Look-ups in named tables: a row name and a column name give one cell, copied from the table.

Table beb
fields: vavono, zeko, puz, koz, mudaz, fepeb, dob
lov: [164, 163, 130, 154, 159, 169, 162]
lolo: [177, 162, 87, 107, 92, 152, 127]
rone: [179, 166, 171, 180, 183, 164, 205]
sib: [234, 182, 95, 101, 59, 133, 194]
zez: [176, 166, 153, 171, 178, 171, 197]
radidir: [221, 178, 88, 100, 65, 139, 179]

zeko of rone = 166
dob of lov = 162
mudaz of lolo = 92
vavono of lov = 164
vavono of zez = 176
fepeb of sib = 133
fepeb of lolo = 152
koz of lov = 154
puz of lov = 130
puz of sib = 95
vavono of sib = 234
fepeb of zez = 171
vavono of rone = 179
zeko of radidir = 178
koz of sib = 101
dob of rone = 205
mudaz of lov = 159
puz of lolo = 87

zenus =
         domobaf  rigaket
fudel       5851    -6546
damaval    -2385    -7457
setip      -7917     8753
saz        -5723    -4997
burab       1931    -2979
zuseg       8136    -5878
roka        3724     1765
zefemaz       -7     8869
rimig       4464    -5129
buvet      -3926     3264
rotinat     2795     7912

setip, domobaf -> -7917
rimig, domobaf -> 4464
zuseg, rigaket -> -5878
fudel, domobaf -> 5851
buvet, domobaf -> -3926
rotinat, rigaket -> 7912
burab, domobaf -> 1931
saz, domobaf -> -5723
zuseg, domobaf -> 8136
roka, domobaf -> 3724
rimig, rigaket -> -5129
Row with the largest rigaket: zefemaz

vemafog =
,sobasiv,zisezuf,lir,tiv,tamo,ver
rok,51,61,77,82,105,94
tili,141,110,119,104,43,91
fasiz,68,105,84,106,125,81
kero,202,101,104,90,42,102
pob,71,112,49,101,222,130
teguvof,80,110,51,93,111,124
pes,40,69,106,89,110,46

tili, tamo: 43
tili, lir: 119
kero, ver: 102
kero, tamo: 42
tili, zisezuf: 110
kero, sobasiv: 202
pob, tamo: 222
pes, tamo: 110
pes, lir: 106
teguvof, sobasiv: 80
teguvof, zisezuf: 110
fasiz, zisezuf: 105

luvezam =
        pubufi  nozedig   dal
gupir     0.36     0.38  0.52
dolud     0.49     0.75  0.63
bip       0.44     0.45  0.46
ladu      0.37     0.68  0.47
zit       0.45     0.53  0.64
zuga      0.48     0.78  0.63
lus       0.44     0.44  0.45
rol       0.40     0.46  0.46
bikaze    0.43     0.55  0.68
kebufu    0.44     0.46  0.49
gedega    0.24     0.46  0.49
zeg       0.45     0.76  0.65
fut       0.56     0.30  0.30
bap       0.45     0.74  0.64

fut, nozedig => 0.30
ladu, dal => 0.47
rol, pubufi => 0.40
kebufu, nozedig => 0.46
lus, dal => 0.45
bip, pubufi => 0.44
dolud, dal => 0.63
zeg, pubufi => 0.45
gedega, pubufi => 0.24
kebufu, dal => 0.49
kebufu, pubufi => 0.44
dolud, nozedig => 0.75
zeg, nozedig => 0.76

nefonul.csv
,notaka,fuzike,dev,mudorel,bifaloz,dapumir,penave,fev,nom
ril,158,160,68,206,90,112,79,96,128
dun,132,128,106,123,89,136,108,126,141
pagob,90,122,107,105,152,105,132,143,96
vol,143,92,142,123,99,110,112,61,145
lufotot,131,119,101,128,109,135,115,138,118
mim,69,173,102,119,94,125,103,170,89
lata,112,143,131,89,92,122,70,120,144
tikol,139,140,136,96,69,128,52,90,179
gasuze,104,81,78,132,182,122,199,188,32
zudaf,145,127,109,133,84,130,91,109,143

vol, dapumir -> 110
lata, dev -> 131
ril, nom -> 128
lata, dapumir -> 122
mim, dev -> 102
lufotot, fuzike -> 119

guvi =
            pil  bapoma
kipuvi   -30.09    3.46
tibe       6.77  -57.36
zas      -19.00  -67.62
fuz       55.35  -47.67
ratopat   34.78  -55.96
zev       34.09  -61.97
voro     -16.44  -10.20
guzosa    -5.71  -14.70
garev    -11.01    1.34

tibe, bapoma -> -57.36
zas, pil -> -19.00
guzosa, pil -> -5.71
zev, pil -> 34.09
garev, pil -> -11.01
zas, bapoma -> -67.62
tibe, pil -> 6.77
zev, bapoma -> -61.97
fuz, bapoma -> -47.67
ratopat, bapoma -> -55.96
Row with the largest pil: fuz

